Below are the code and all the weights of a small trained network. Each question names an input and a class and asks about switching units off, where a switched-off unit gives its printed mean instead of its output.

import numpy as np


def w(rows, s, z=0):
    codes = np.array(rows[::2]) - 128.0
    scale = np.full(codes.shape[1], s)
    scale[-1] = z or s
    return codes * scale


def f(y):
    return np.maximum(y, 0)


def log_softmax(a):
    a = a - a.max(-1, keepdims=True)
    return a - np.log(np.exp(a).sum(-1, keepdims=True))


def net(x, mask):
    res = np.array(x, float).reshape(1, 6) / 4 @ E
    y = f(res @ A[0][:, :-1].T + A[0][:, -1])
    res = res + np.where(mask, y, B[0][:, -1]) @ B[0][:, :-1]
    return log_softmax(res[-1] @ U[:, :-1].T + U[:, -1])


A, B = {}, {}
E = w([
[52,89,93,106,62,93,70,65,164,178,106,86],'x0',
[69,50,81,143,78,176,42,175,76,111,211,82],'x1',
[102,228,78,99,89,106,161,79,255,127,202,147],'x2',
[112,165,165,52,180,29,98,136,74,193,103,181],'x3',
[94,189,250,98,105,171,54,175,119,75,213,169],'x4',
[150,122,108,190,146,76,104,219,221,169,28,99],'x5',
],0.0096)
A[0] = w([
[86,94,151,126,114,94,58,184,121,175,58,92,195],'N1',
[190,142,166,89,163,130,176,115,87,96,100,162,190],'N2',
[113,108,131,120,159,140,117,149,132,103,141,134,50],'N3',
[107,129,98,130,136,118,139,89,207,125,98,127,112],'N4',
[190,106,3,154,131,96,195,136,128,141,70,90,135],'N5',
[184,129,151,177,144,204,163,193,99,76,127,111,133],'N6',
[80,122,111,125,86,136,135,75,192,124,131,110,149],'N7',
[109,191,147,56,161,64,133,85,92,158,176,167,154],'N8',
[41,140,77,104,84,115,79,75,137,126,198,138,87],'N9',
[152,161,158,94,154,124,139,126,99,135,117,154,251],'N10',
[121,132,52,163,121,167,110,167,173,122,155,71,198],'N11',
],0.012,0.0034)
B[0] = w([
[97,169,128,145,194,112,7,152,118,70,58,130,224],'N1',
[175,148,197,187,194,103,190,159,62,151,153,105,216],'N2',
[134,137,135,130,96,125,137,136,202,71,142,147,145],'N3',
[149,176,63,147,73,99,146,81,124,139,71,143,196],'N4',
[62,89,42,148,226,152,143,92,240,166,131,174,250],'N5',
[248,21,115,126,107,120,167,168,64,110,141,119,211],'N6',
[134,176,182,116,78,153,97,80,204,171,103,86,199],'N7',
[64,158,171,88,70,81,162,135,124,139,214,204,239],'N8',
[130,163,155,91,126,202,127,142,108,98,195,25,225],'N9',
[116,100,151,163,173,119,111,107,62,162,100,192,201],'N10',
[158,98,75,96,51,116,149,112,159,116,102,146,199],'N11',
],0.012,0.017)
U = w([
[137,199,114,102,63,133,130,83,192,119,76,80,20],'0',
[66,126,135,147,207,66,3,209,90,67,44,147,250],'1',
[186,27,59,113,57,114,144,206,135,38,112,168,65],'2',
[58,180,185,81,127,38,187,141,85,126,163,232,180],'3',
[233,93,153,201,204,135,234,166,87,108,104,123,60],'4',
[92,128,128,55,158,242,128,138,123,76,214,17,93],'5',
[75,100,31,149,224,156,169,87,211,147,108,135,123],'6',
],0.0069,0.0022)

Each question gives the input, the list of numbers given to net, and the class t.
The units are the neurons (one row each of A and B). Each row of codes is followed by its name. A weight is (code - 128) times the scale printed after its matrix; where a second scale follows, it is the last column's (A, B and U).
mask holds one flag per neuron, in row order. A switched-off neuron (its flag False) gives its mean, the last column of its row in B, instead of its output. The means were averaged over made-up inputs and are rounded, as every weight is.
A unit's drop is (log p(t) with every unit on - log p(t) with that unit switched off) / (log p(t) with every unit on - log p(t) with every unit switched off).
The circuit of an input: a set's keep is (log p(t) with only the set's units on - log p(t) with every unit switched off) / (log p(t) with every unit on - log p(t) with every unit switched off). Starting from all 11 units, units are removed one at a time, each time the one whose removal leaves the highest keep (on an exact tie, the one counted first), for as long as the keep stays at least 0.8.
units of the circuit, in order: the units of the circuit, biggest drop first
k most important neurons: the k neurons with the biggest drops, biggest first
drop when u is switched off: that unit's drop, to one decimal
input [-5,5,-7,-1,-1,1], class 2: units of the circuit, in order : (N6; N2)
input [1,-7,5,-7,7,-1], class 0: most important neuron : (N7)
input [7,7,8,5,-7,6], class 0: 4 most important neurons : (N7; N9; N4; N11)
input [-3,3,3,1,8,1], class 5: units of the circuit, in order : (N9; N4)
input [6,-1,-6,-7,3,-2], class 2: 2 most important neurons : (N9; N2)
input [-5,2,-2,-8,-7,-6], class 2: 3 most important neurons : (N6; N11; N10)
input [6,5,7,-2,-1,0], class 0: 3 most important neurons : (N7; N11; N4)
input [1,-3,5,-2,3,-2], class 0: 2 most important neurons : (N7; N2)
input [-2,8,4,2,1,5], class 5: 4 most important neurons : (N9; N6; N4; N10)
input [0,4,2,-7,1,1], class 2: 2 most important neurons : (N11; N6)
input [0,-1,3,-8,3,-3], class 0: 3 most important neurons : (N7; N11; N2)
input [-1,6,4,6,0,2], class 5: 2 most important neurons : (N9; N10)
input [-4,-6,6,-7,4,-6], class 4: 2 most important neurons : (N6; N2)
input [8,-1,-4,2,-4,1], class 1: units of the circuit, in order : (N1)
input [-5,3,-4,-4,5,0], class 2: drop when N6 is switched off : 0.2
input [-4,-8,-5,2,-8,0], class 6: drop when N5 is switched off : 6.3
input [-6,8,-2,3,-6,3], class 6: drop when N5 is switched off : 3.1
